How the states are linked:
GD: g>-, v>JQ, z>FP, e>RQ, o>ZM, y>SM
QJ: g>-, v>TQ, z>RD, e>FP, o>ZG, y>PF
DL: g>NT, v>DS, z>MG, e>RN, o>-, y>LC
JP: g>RC, v>MB, z>GB, e>JT, o>GZ, y>-
BQ: g>JM, v>HT, z>HN, e>-, o>-, y>-
NZ: g>TC, v>DZ, z>BC, e>SR, o>BF, y>-
NQ: g>QT, v>BF, z>DZ, e>LC, o>-, y>-
BF: g>RT, v>NQ, z>NZ, e>SN, o>-, y>-
HP: g>-, v>FP, z>DQ, e>RP, o>JQ, y>RC
LZ: g>SL, v>HJ, z>-, e>-, o>MP, y>-
HZ: g>GR, v>BC, z>CD, e>FB, o>DZ, y>-
JT: g>FM, v>MP, z>HJ, e>-, o>HN, y>-
FT: g>ZM, v>RN, z>SM, e>GS, o>-, y>GT
SN: g>DS, v>LC, z>SR, e>GT, o>-, y>-
CN: g>ZF, v>BD, z>-, e>SD, o>NB, y>-
ZF: g>RD, v>TT, z>-, e>DP, o>PF, y>CN
RF: g>-, v>NT, z>ZG, e>ZM, o>-, y>DS
MR: g>GM, v>TC, z>GR, e>MG, o>QT, y>DZ
DP: g>CR, v>QD, z>-, e>SL, o>DR, y>SD
DZ: g>MR, v>NZ, z>HZ, e>JC, o>NQ, y>-
CR: g>-, v>DQ, z>-, e>ZP, o>FP, y>DP
JG: g>-, v>RP, z>ZP, e>-, o>RQ, y>LL
JD: g>MT, v>TG, z>-, e>TT, o>GR, y>CD
MN: g>-, v>GM, z>CP, e>ZG, o>TZ, y>TC
SD: g>DP, v>GB, z>-, e>LZ, o>MB, y>-
ZS: g>TB, v>HN, z>MP, e>-, o>HT, y>-
RN: g>MM, v>FT, z>ZQ, e>JM, o>-, y>BH
JM: g>DM, v>GS, z>LS, e>-, o>-, y>BQ
MP: g>LL, v>JT, z>LZ, e>-, o>ZS, y>-
SL: g>ZP, v>CT, z>-, e>-, o>LL, y>LZ
DS: g>RF, v>DL, z>JB, e>FT, o>-, y>SN
MH: g>CP, v>GR, z>TG, e>PF, o>TC, y>BC
TG: g>RR, v>JD, z>-, e>ZF, o>MH, y>NG
GR: g>ZH, v>MH, z>JD, e>TM, o>MR, y>HZ
GS: g>PQ, v>JM, z>TB, e>-, o>-, y>HT
RJ: g>-, v>ZG, z>TQ, e>JQ, o>NT, y>MG
DQ: g>-, v>CR, z>-, e>QG, o>HP, y>QD
HT: g>GS, v>BQ, z>ZS, e>-, o>-, y>-
MB: g>DR, v>JP, z>SD, e>MP, o>BT, y>-
GT: g>FT, v>BH, z>BT, e>HT, o>-, y>-
BD: g>TT, v>CN, z>-, e>GB, o>FB, y>-
RD: g>-, v>QB, z>-, e>CR, o>QJ, y>ZF
RQ: g>-, v>TN, z>JG, e>-, o>PQ, y>TB
JC: g>MG, v>SR, z>FB, e>GZ, o>LC, y>-
PF: g>QJ, v>TM, z>ZF, e>DR, o>JB, y>NB
TZ: g>-, v>PN, z>MN, e>RF, o>-, y>RT
RR: g>-, v>MT, z>-, e>RD, o>CP, y>TG
LC: g>DL, v>SN, z>JC, e>BH, o>-, y>-
HN: g>LS, v>ZS, z>JT, e>-, o>BQ, y>-
QD: g>DQ, v>DP, z>-, e>CT, o>RC, y>GB
QT: g>PN, v>RT, z>MR, e>DL, o>-, y>NQ
SR: g>JB, v>JC, z>NB, e>BT, o>SN, y>-
TC: g>MN, v>MR, z>MH, e>JB, o>RT, y>NZ
ZQ: g>JQ, v>SM, z>RC, e>LS, o>RN, y>GZ
MT: g>-, v>RR, z>-, e>QB, o>ZH, y>JD
LS: g>TN, v>TB, z>FM, e>-, o>JM, y>HN
CD: g>JD, v>NG, z>-, e>BD, o>HZ, y>-
LL: g>JG, v>FM, z>SL, e>-, o>TB, y>MP
RC: g>HP, v>DR, z>QD, e>FM, o>ZQ, y>JP
CP: g>-, v>ZH, z>RR, e>QJ, o>MN, y>MH
GB: g>QD, v>SD, z>-, e>HJ, o>JP, y>-
FP: g>-, v>HP, z>CR, e>JG, o>GD, y>DR
TT: g>QB, v>ZF, z>-, e>QD, o>TM, y>BD
TM: g>TQ, v>PF, z>TT, e>RC, o>MG, y>FB
TQ: g>-, v>QJ, z>QB, e>HP, o>RJ, y>TM
RP: g>-, v>JG, z>QG, e>-, o>TN, y>FM
QB: g>-, v>RD, z>-, e>DQ, o>TQ, y>TT
ZH: g>-, v>CP, z>MT, e>TQ, o>GM, y>GR
DM: g>-, v>PQ, z>TN, e>-, o>-, y>JM
ZG: g>-, v>RJ, z>QJ, e>GD, o>RF, y>JB
ZP: g>-, v>QG, z>-, e>-, o>JG, y>SL
PN: g>-, v>TZ, z>GM, e>NT, o>-, y>QT
FM: g>RP, v>LL, z>CT, e>-, o>LS, y>JT
CT: g>QG, v>SL, z>-, e>-, o>FM, y>HJ
BT: g>SM, v>GZ, z>MB, e>ZS, o>GT, y>-
MM: g>-, v>ZM, z>JQ, e>DM, o>-, y>RN
FB: g>TM, v>NB, z>BD, e>JP, o>JC, y>-
PQ: g>-, v>DM, z>RQ, e>-, o>-, y>GS
TN: g>-, v>RQ, z>RP, e>-, o>DM, y>LS
ZM: g>-, v>MM, z>GD, e>PQ, o>-, y>FT
NB: g>PF, v>FB, z>CN, e>MB, o>SR, y>-
RT: g>TZ, v>QT, z>TC, e>DS, o>-, y>BF
MG: g>RJ, v>JB, z>TM, e>ZQ, o>DL, y>JC
TB: g>RQ, v>LS, z>LL, e>-, o>GS, y>ZS
SM: g>GD, v>ZQ, z>DR, e>TB, o>FT, y>BT
NG: g>TG, v>CD, z>-, e>CN, o>BC, y>-
BH: g>RN, v>GT, z>GZ, e>BQ, o>-, y>-
HJ: g>CT, v>LZ, z>-, e>-, o>JT, y>-
DR: g>FP, v>RC, z>DP, e>LL, o>SM, y>MB
QG: g>-, v>ZP, z>-, e>-, o>RP, y>CT
JQ: g>-, v>GD, z>HP, e>TN, o>MM, y>ZQ
JB: g>ZG, v>MG, z>PF, e>SM, o>DS, y>SR
GZ: g>ZQ, v>BT, z>JP, e>HN, o>BH, y>-
BC: g>MH, v>HZ, z>NG, e>NB, o>NZ, y>-
GM: g>-, v>MN, z>ZH, e>RJ, o>PN, y>MR
NT: g>-, v>RF, z>RJ, e>MM, o>-, y>DL

In the rows, 56 stands for zero.

The rows follow the links: the fewer symbols apart two states are, the more alike their rows tend to be.

Rows with their states:
67 63 55 63 53 45 49 56 53 35 30 80 18 62 81 71 56 60 58 50 53 19 50 78 56 39 68 62 59 80 60 47 66 45 35 27 66 37 38 84 77 44 62 44 57 70 59 63 65 52 64 58 34 73 84 51 38 79 57 64 68
state: TN
55 34 69 37 40 55 64 48 76 39 77 37 72 57 63 51 41 58 58 49 60 9 93 46 64 68 57 59 73 64 42 45 74 34 49 44 47 31 50 78 25 51 76 60 43 54 34 50 53 42 68 36 59 82 30 60 65 66 75 64 61
state: GM
73 58 41 72 70 57 68 68 69 51 37 67 65 49 20 64 85 41 51 87 82 58 42 55 38 55 44 63 52 61 71 48 67 66 78 41 59 59 33 79 70 27 47 63 79 17 64 61 63 75 44 53 20 45 76 57 60 59 54 57 69
state: JP
61 70 45 55 73 77 60 28 37 74 52 50 59 64 57 55 63 59 64 57 45 77 48 60 45 64 55 45 52 45 62 84 17 81 60 89 76 80 74 46 87 59 32 52 64 53 62 71 72 76 36 73 85 40 69 63 68 61 38 43 32
state: DP
49 65 60 31 74 68 46 31 34 47 62 55 37 72 79 70 40 77 70 35 24 66 52 78 58 46 77 47 59 55 48 78 37 65 39 74 71 66 61 39 79 77 55 51 51 71 47 60 83 72 68 74 84 58 81 64 54 63 54 52 41
state: FP
49 78 63 84 46 35 36 79 28 67 38 80 14 68 80 60 58 69 49 38 40 71 33 71 73 42 66 60 46 61 65 45 47 54 48 53 55 60 70 37 65 70 54 43 45 85 75 54 32 31 61 62 51 54 65 45 24 50 45 55 58
state: GS
72 31 39 43 62 70 77 55 91 63 75 35 103 41 36 40 68 42 45 82 84 50 73 35 42 79 44 52 61 55 50 59 69 59 72 55 57 62 51 64 42 37 45 70 68 31 52 67 71 74 37 55 55 52 45 59 82 55 59 62 51
state: CD
49 56 64 83 53 33 49 93 58 41 41 71 50 50 30 66 72 49 52 67 72 65 41 58 59 42 48 75 47 63 69 33 80 50 71 33 41 40 38 59 48 47 66 61 61 37 57 41 36 43 68 36 19 52 55 58 35 47 69 63 74
state: BH
79 57 39 65 61 65 75 28 58 47 43 54 63 58 42 63 76 41 59 76 68 26 57 66 34 67 50 61 53 68 60 71 36 75 67 56 73 65 53 88 86 19 40 47 65 22 58 76 72 70 34 65 61 53 71 59 72 81 42 45 38
state: QD
35 58 61 56 66 54 53 86 49 70 69 52 78 54 37 45 53 58 57 57 53 122 42 43 66 54 45 54 50 34 51 55 66 65 66 69 45 66 65 15 41 89 59 62 58 58 53 41 43 66 68 51 62 35 44 60 49 18 64 55 61
state: SR
36 65 64 70 60 47 38 99 42 61 48 72 43 57 44 60 56 62 57 48 46 110 27 59 69 42 58 62 44 44 58 46 64 60 62 57 45 57 61 18 49 82 65 49 53 68 63 34 28 48 70 49 47 42 57 55 30 29 66 61 63
state: GT
62 55 53 82 50 47 58 88 63 39 32 80 54 47 18 63 84 44 49 81 77 67 36 58 50 47 42 70 47 63 67 43 78 55 75 28 50 40 29 65 58 37 63 57 65 25 59 49 43 55 59 40 17 47 64 55 49 48 65 61 65
state: GZ
53 40 60 65 33 45 63 60 76 59 76 38 82 51 48 38 53 43 47 65 71 15 86 42 58 76 44 65 61 56 47 35 66 41 64 47 45 42 63 77 23 42 69 65 46 48 49 47 35 29 52 39 50 69 19 55 73 54 66 60 55
state: MR
53 76 61 53 58 54 38 48 36 55 43 73 5 64 95 67 46 77 59 33 36 66 41 73 70 38 77 49 59 65 54 62 50 56 30 57 64 56 61 38 78 80 58 42 51 96 67 64 62 57 73 68 62 60 85 53 30 66 46 56 67
state: RQ
76 32 48 28 61 71 79 21 82 47 75 33 85 51 63 51 44 52 56 60 65 16 90 44 45 74 61 46 72 63 41 67 59 45 53 59 62 53 50 83 49 41 60 63 56 45 39 64 81 67 51 55 72 73 49 59 89 77 55 61 52
state: MT
40 55 63 15 76 77 56 22 46 49 74 40 61 66 73 63 33 73 70 34 32 62 69 67 64 59 65 43 72 46 45 78 36 64 43 80 58 63 65 37 59 85 60 58 50 68 39 54 78 71 69 66 96 56 61 66 68 55 61 50 38
state: QJ
37 49 65 51 38 53 59 58 51 84 84 32 81 60 67 35 36 64 52 45 51 62 76 39 68 69 51 52 66 38 46 50 51 46 59 78 42 62 87 32 22 76 63 64 43 75 54 47 38 34 54 57 75 56 17 56 66 34 61 57 44
state: TC
70 70 54 89 40 35 47 68 49 47 25 81 20 58 62 65 80 47 48 57 64 29 40 71 56 47 58 68 46 80 71 46 54 52 53 34 62 41 51 82 82 33 52 41 58 58 73 60 42 40 48 59 27 59 73 46 40 66 41 61 62
state: LS
62 63 61 85 41 40 52 59 48 35 29 71 38 70 32 69 74 41 61 69 60 25 52 68 53 40 47 77 51 72 65 42 49 57 67 29 50 35 45 91 64 31 63 49 50 33 56 50 32 29 55 45 31 64 52 52 48 66 54 53 56
state: ZQ
50 68 63 91 34 32 45 73 44 39 37 71 33 65 39 73 68 50 54 58 57 38 48 68 62 39 42 78 53 66 65 31 61 50 59 30 42 31 50 79 49 40 69 46 47 46 52 36 27 18 62 45 30 69 46 56 36 59 64 61 58
state: RN
48 43 59 21 58 69 64 27 64 61 88 27 76 54 81 46 25 69 57 40 40 52 82 41 60 72 63 41 69 42 36 74 58 52 46 72 57 63 73 40 35 79 57 63 49 75 44 51 71 62 63 57 93 65 39 60 74 58 58 60 49
state: CP

Each walk starts at a row. The symbols on each line, taken left to right, move it on to the next state.
Each answer is a row, close to the row of the state it stands for.
---
57 43 49 18 65 74 65 24 66 69 87 29 81 51 80 44 37 63 62 50 49 49 81 49 57 75 65 41 69 50 38 75 52 57 46 79 57 70 71 42 52 67 49 66 56 68 46 64 79 74 54 63 94 60 49 59 80 61 57 48 47
y o y v v z o -> 50 41 53 40 61 70 67 71 70 84 86 35 99 41 48 29 49 52 47 64 64 91 67 29 53 77 54 41 58 38 49 60 67 64 70 78 46 74 72 23 31 74 52 69 65 57 56 58 58 73 47 58 71 40 36 63 71 33 58 58 58
v v e v o g g -> 57 46 72 41 52 52 54 41 61 17 64 53 49 69 51 73 41 53 67 51 56 10 78 65 56 46 49 65 73 68 47 45 68 40 50 35 53 24 35 80 37 43 82 65 45 40 25 39 58 42 72 40 54 83 49 69 55 75 77 57 58
---
60 60 62 56 56 47 51 43 56 15 46 69 24 69 57 80 53 60 66 55 47 13 61 74 57 41 59 66 66 78 56 48 66 46 42 31 63 29 35 87 61 39 77 55 51 44 37 46 61 48 73 44 43 77 71 54 48 81 68 57 63
e z z v o -> 62 69 53 44 67 59 46 41 41 58 44 74 19 54 94 66 47 76 55 36 34 62 45 71 59 49 82 46 58 67 60 76 43 59 31 65 72 72 55 45 89 71 48 43 60 89 69 69 79 70 64 77 71 54 93 52 48 68 42 53 53
v y y g o z -> 83 66 44 80 52 45 59 56 54 60 31 74 25 58 60 64 80 46 50 69 69 27 45 66 44 55 62 59 45 79 67 55 41 58 55 44 69 58 46 88 92 23 40 43 61 53 81 75 61 53 40 70 36 59 83 46 53 78 32 57 57
---
28 79 71 74 45 38 34 72 23 60 48 66 30 72 56 62 51 69 59 35 36 82 38 69 77 39 55 66 46 46 58 46 44 62 56 60 46 53 71 32 51 79 67 42 43 76 58 37 26 29 69 57 62 54 49 55 32 34 60 51 49
v g z z v y o -> 29 83 65 65 52 48 36 61 16 67 48 66 30 75 60 60 52 65 63 42 30 91 35 68 69 44 57 61 41 40 65 60 31 70 54 72 54 60 81 26 67 83 60 41 45 79 66 47 34 43 61 69 72 48 52 54 40 38 46 48 41
o g e y z -> 48 77 55 78 52 42 40 67 29 72 37 76 14 66 80 61 61 66 54 40 44 77 33 68 66 48 67 58 42 60 72 56 43 61 50 66 59 68 75 37 80 70 49 41 48 87 80 66 42 46 50 70 53 47 69 45 33 51 38 53 54
---
75 39 36 55 69 71 78 53 81 51 58 47 93 44 20 48 72 37 53 90 78 57 60 48 32 65 44 53 55 55 55 59 61 70 77 56 62 62 41 77 63 31 47 68 77 18 54 64 76 80 40 52 47 48 64 60 77 54 62 55 54
o g y o g -> 55 53 64 78 33 44 62 57 62 40 57 55 66 66 30 61 69 40 62 72 59 19 69 58 52 54 34 76 57 59 59 35 54 50 69 40 47 32 57 89 36 31 72 55 44 26 46 43 25 28 53 37 40 70 26 64 60 63 71 53 44
v z o v z v -> 41 65 57 48 59 69 59 32 36 77 71 35 78 65 52 49 46 58 68 49 44 79 61 54 58 65 52 51 58 34 50 77 24 77 61 96 59 79 82 28 54 78 47 56 51 56 54 58 49 55 44 65 95 45 37 63 71 44 48 39 27
---
29 60 80 44 55 49 37 54 44 46 68 51 41 68 66 65 28 71 67 28 32 63 60 66 74 40 65 58 66 50 42 52 62 41 37 62 45 41 63 34 34 87 81 57 35 83 40 31 47 35 84 51 71 70 38 62 40 51 73 55 55
z z y y o z z o -> 43 56 52 48 76 74 58 66 58 81 73 45 90 46 37 42 58 55 59 63 56 115 42 43 51 63 50 45 51 30 55 70 56 74 70 79 49 77 69 21 51 79 47 63 68 48 59 56 62 84 54 62 69 33 49 59 65 28 56 49 52
v o v z g g y e -> 47 78 52 59 65 69 50 38 29 74 52 58 50 69 60 58 59 62 64 42 38 85 42 67 54 52 59 54 50 41 64 76 18 76 59 86 70 80 80 32 80 73 43 51 56 61 65 60 54 66 47 77 88 42 65 55 61 47 35 41 32
---
58 51 48 45 76 79 69 50 61 77 70 42 93 47 41 41 61 56 59 67 55 101 49 44 46 68 55 43 57 35 56 74 52 76 71 83 65 85 62 31 63 66 37 62 70 44 58 64 75 89 45 67 72 32 62 67 76 43 49 44 50
v o z v o o v -> 58 42 59 72 52 45 64 83 70 42 54 59 83 48 19 54 67 38 54 82 78 62 55 43 46 55 34 72 49 51 62 35 83 55 81 37 41 37 35 65 36 41 67 67 64 22 47 41 41 52 53 34 24 51 44 61 54 43 71 66 65
e z z v o -> 50 62 48 55 81 69 54 74 47 77 51 64 68 53 39 52 66 59 56 64 57 118 25 51 48 53 57 46 46 40 67 71 54 76 64 76 64 85 59 21 72 73 41 57 73 54 69 59 65 83 55 63 59 30 75 57 48 36 51 48 56
---
52 42 71 48 37 46 57 61 68 34 73 45 58 51 60 52 34 57 53 51 55 20 79 48 64 54 51 62 74 62 46 39 78 32 45 39 41 28 48 69 21 58 81 62 42 65 35 37 41 32 70 37 51 78 32 60 56 60 74 65 67
y y v v e -> 50 50 68 79 51 40 54 97 62 40 53 62 64 50 24 56 66 49 55 72 73 64 50 47 56 51 38 66 51 56 60 32 84 45 71 30 38 34 42 58 25 54 70 67 52 39 51 37 30 41 64 29 23 59 40 58 44 41 75 64 72
z z o v o v v -> 32 61 70 66 61 45 44 91 44 59 61 56 59 56 38 53 50 63 50 49 52 103 46 47 71 48 47 59 48 38 56 44 74 55 61 58 37 51 63 15 26 87 67 62 52 66 57 36 30 43 75 45 50 47 41 55 36 21 72 59 68
---
69 48 56 65 47 60 75 38 64 46 58 43 84 60 25 55 73 40 65 82 66 11 77 52 42 68 34 71 61 63 55 50 45 62 74 54 60 46 51 94 54 21 57 60 54 16 46 53 49 52 38 52 58 62 34 60 77 74 56 47 38
e e g z o -> 78 60 44 57 61 52 57 39 57 39 37 72 18 58 80 72 63 58 59 53 58 18 48 70 51 46 70 56 60 80 58 59 60 52 43 38 67 53 38 88 92 30 52 47 60 56 65 71 78 66 58 62 42 70 91 50 50 89 44 62 58
y v y v v -> 62 69 37 66 67 60 51 70 47 80 36 75 43 48 70 56 70 61 48 55 55 103 24 57 52 53 69 49 45 54 76 65 53 63 57 61 64 86 56 32 90 65 31 53 69 66 82 72 66 78 54 73 50 35 92 45 45 45 37 50 68
---
59 67 64 70 46 36 44 65 51 38 36 77 11 62 76 73 54 63 54 49 48 29 45 73 61 36 69 64 55 79 66 41 75 40 37 23 54 36 39 78 64 49 70 46 53 68 59 52 47 36 72 54 31 75 70 49 33 73 60 58 74
y y v z o z z o -> 52 69 49 76 63 48 40 85 39 70 35 80 32 51 67 62 66 63 48 50 53 106 21 62 63 44 66 49 44 51 64 52 63 60 50 59 55 74 55 30 78 69 45 48 64 76 81 64 51 61 60 65 37 39 77 44 29 37 47 60 71
v o g z o -> 61 72 59 87 38 30 44 76 47 53 25 82 15 64 64 66 69 49 52 55 60 37 41 67 62 42 58 72 52 77 70 38 57 47 53 31 52 39 53 73 66 46 62 45 48 65 71 52 35 28 58 50 24 66 60 43 26 64 52 66 69
